Here is a tiny trained network, its code and every weight. The questions are about switching its units off for an input and a target symbol, where a switched-off unit gives its printed mean instead of its output.

import numpy as np


def w(rows, s, z=0):
    codes = np.array(rows[::2]) - 128.0
    scale = np.full(codes.shape[1], s)
    scale[-1] = z or s
    return codes * scale


def norm(h):
    return h / np.sqrt((h * h).mean(-1, keepdims=True) + 1e-5)


def f(y):
    return np.maximum(y, 0)


def softmax(a):
    e = np.exp(a - a.max(-1, keepdims=True))
    return e / e.sum(-1, keepdims=True)


def log_softmax(a):
    a = a - a.max(-1, keepdims=True)
    return a - np.log(np.exp(a).sum(-1, keepdims=True))


def net(x, mask):
    ids = ['αβγδεζηθλμξπστφψ'.index(c) for c in x.split()]
    T = len(ids)
    res = E[ids] + P[:T]
    r = norm(res)
    for j in range(2):
        rows = slice(3 * j, 3 * j + 3)
        q, k, v = (r @ M[0][rows].T for M in (Q, K, V))
        z = softmax(np.where(np.tri(T) > 0, q @ k.T / 3**0.5, -1e9)) @ v
        o = O[0][rows]
        res = res + np.where(mask[j], z, o[:, -1]) @ o[:, :-1]
    y = f(norm(res) @ A[0][:, :-1].T + A[0][:, -1])
    res = res + np.where(mask[2:10], y, B[0][:, -1]) @ B[0][:, :-1]
    return log_softmax(norm(res)[-1] @ U[:, :-1].T + U[:, -1])


Q, K, V, O, A, B = {}, {}, {}, {}, {}, {}
E = w([
[68,145,102,146],'α',
[152,110,145,182],'β',
[131,91,126,189],'γ',
[116,182,52,164],'δ',
[98,130,86,149],'ε',
[155,139,138,200],'ζ',
[143,138,112,207],'η',
[185,91,122,183],'θ',
[141,142,118,185],'λ',
[146,99,99,164],'μ',
[163,140,107,103],'ξ',
[95,175,105,112],'π',
[95,136,27,142],'σ',
[161,139,49,214],'τ',
[197,176,109,169],'φ',
[123,62,6,228],'ψ',
],0.0022)
P = w([
[130,125,149,110],'0',
[56,156,155,192],'1',
[159,145,2,103],'2',
[132,106,103,119],'3',
[59,152,153,181],'4',
[161,135,31,113],'5',
[130,105,106,119],'6',
[60,158,154,175],'7',
],0.006)
Q[0] = w([
[214,82,74,3],'head 1',
[113,123,109,130],'head 1',
[136,89,154,86],'head 1',
[103,57,140,81],'head 2',
[75,210,139,186],'head 2',
[190,73,112,78],'head 2',
],0.011)
K[0] = w([
[122,133,1,186],'head 1',
[110,100,129,165],'head 1',
[93,170,93,82],'head 1',
[87,41,141,115],'head 2',
[144,238,187,98],'head 2',
[113,50,59,176],'head 2',
],0.0082)
V[0] = w([
[37,193,127,143],'head 1',
[166,147,92,2],'head 1',
[98,52,187,115],'head 1',
[96,100,137,133],'head 2',
[215,193,109,63],'head 2',
[70,172,82,92],'head 2',
],0.0057)
O[0] = w([
[116,113,211,177,20],'head 1',
[94,107,150,3,130],'head 1',
[114,90,94,154,3],'head 1',
[110,120,132,114,93],'head 2',
[182,179,109,145,133],'head 2',
[105,141,54,153,134],'head 2',
],0.0068,0.0011)
A[0] = w([
[247,208,244,163,76],'neuron 1',
[207,30,238,155,145],'neuron 2',
[13,157,212,254,24],'neuron 3',
[165,101,179,44,188],'neuron 4',
[156,217,175,192,68],'neuron 5',
[83,158,83,154,254],'neuron 6',
[185,206,66,99,161],'neuron 7',
[7,239,132,209,159],'neuron 8',
],0.0037,0.0018)
B[0] = w([
[57,128,51,158,163],'neuron 1',
[153,115,239,106,147],'neuron 2',
[253,132,53,45,201],'neuron 3',
[176,142,84,199,171],'neuron 4',
[66,83,178,162,163],'neuron 5',
[83,150,173,151,244],'neuron 6',
[111,122,186,151,254],'neuron 7',
[179,88,183,51,227],'neuron 8',
],0.005,0.0032)
U = w([
[101,37,170,40,143],'α',
[192,84,170,122,64],'β',
[141,22,188,112,152],'γ',
[64,236,254,125,90],'δ',
[10,58,73,105,159],'ε',
[137,106,179,206,138],'ζ',
[162,104,139,195,126],'η',
[212,94,150,109,86],'θ',
[122,126,157,181,139],'λ',
[205,19,19,94,130],'μ',
[192,135,145,7,139],'ξ',
[70,195,136,25,87],'π',
[61,128,83,103,77],'σ',
[130,188,71,248,70],'τ',
[230,243,105,125,252],'φ',
[112,46,6,213,27],'ψ',
],0.0094,0.0023)

Each question gives the input, a string of symbols that net reads in full, and the target symbol t.
The units are the heads (3 rows each of Q, K, V and O) and the neurons (one row each of A and B). Each row of codes is followed by its name. A weight is (code - 128) times the scale printed after its matrix; where a second scale follows, it is the last column's (O, A, B and U).
mask holds one flag per unit, heads first, then neurons. A switched-off unit (its flag False) gives its mean, the last column of its rows in O or B, instead of its output. The means were averaged over made-up inputs and are rounded, as every weight is.
A unit's drop is (log p(t) with every unit on - log p(t) with that unit switched off) / (log p(t) with every unit on - log p(t) with every unit switched off).
The circuit of an input: a set's keep is (log p(t) with only the set's units on - log p(t) with every unit switched off) / (log p(t) with every unit on - log p(t) with every unit switched off). Starting from all 10 units, units are removed one at a time, each time the one whose removal leaves the highest keep (on an exact tie, the one counted first), for as long as the keep stays at least 0.8.
units of the circuit, in order: the units of the circuit, biggest drop first
top k neurons: the k neurons with the biggest drops, biggest first
which heads matter: for each layer, one digit per head in row order, 1 if its drop is at least 0.15 and else 0, layers parted by /
drop of u: that unit's drop, to one decimal
input μ α φ γ θ, target ε: which heads matter : 10
input ε λ φ φ μ, target α: units of the circuit, in order : [head 1; neuron 3]
input ξ τ φ α σ τ, target τ: units of the circuit, in order : [neuron 3; head 1; neuron 8]
input γ α α τ σ, target ψ: units of the circuit, in order : [head 1]
input ξ ε φ γ ε, target π: which heads matter : 11
input μ μ ξ ψ μ, target ε: which heads matter : 10
input π λ η ψ φ, target ξ: which heads matter : 10
input π μ ψ π θ, target ξ: units of the circuit, in order : [neuron 3; head 1; head 2]
input ε φ τ η φ ψ α ξ, target α: units of the circuit, in order : [head 2; head 1; neuron 3]
input φ τ ξ π, target π: units of the circuit, in order : [head 1; head 2; neuron 3]
input ξ α μ μ θ φ π, target π: top 3 neurons : [neuron 3; neuron 8; neuron 1]
input ε μ φ γ ε, target α: units of the circuit, in order : [neuron 3; head 1]
input β ξ φ γ μ μ α ξ, target μ: units of the circuit, in order : [neuron 3; head 1; neuron 8]
input π φ σ τ β τ φ, target φ: top neuron : [neuron 8]
input ε μ γ θ ξ, target α: units of the circuit, in order : [head 2; neuron 8]
input α τ φ ε, target ε: top 3 neurons : [neuron 3; neuron 7; neuron 8]
input ε η ξ φ α, target α: units of the circuit, in order : [neuron 3; head 1]
input μ δ θ ξ τ, target ε: units of the circuit, in order : [head 1; head 2]
input π η η η λ, target ξ: units of the circuit, in order : [neuron 3; head 1; head 2]
input ξ φ π ξ τ, target π: units of the circuit, in order : [head 1]
input φ μ μ τ, target τ: top 2 neurons : [neuron 8; neuron 3]
input ε β μ α ζ ψ γ δ, target α: top 2 neurons : [neuron 8; neuron 3]
input φ π γ ε, target ε: top 2 neurons : [neuron 3; neuron 8]
input ξ π μ τ ε φ δ, target δ: top 2 neurons : [neuron 3; neuron 7]
input π ζ γ γ τ, target ξ: drop of head 1 : 0.6
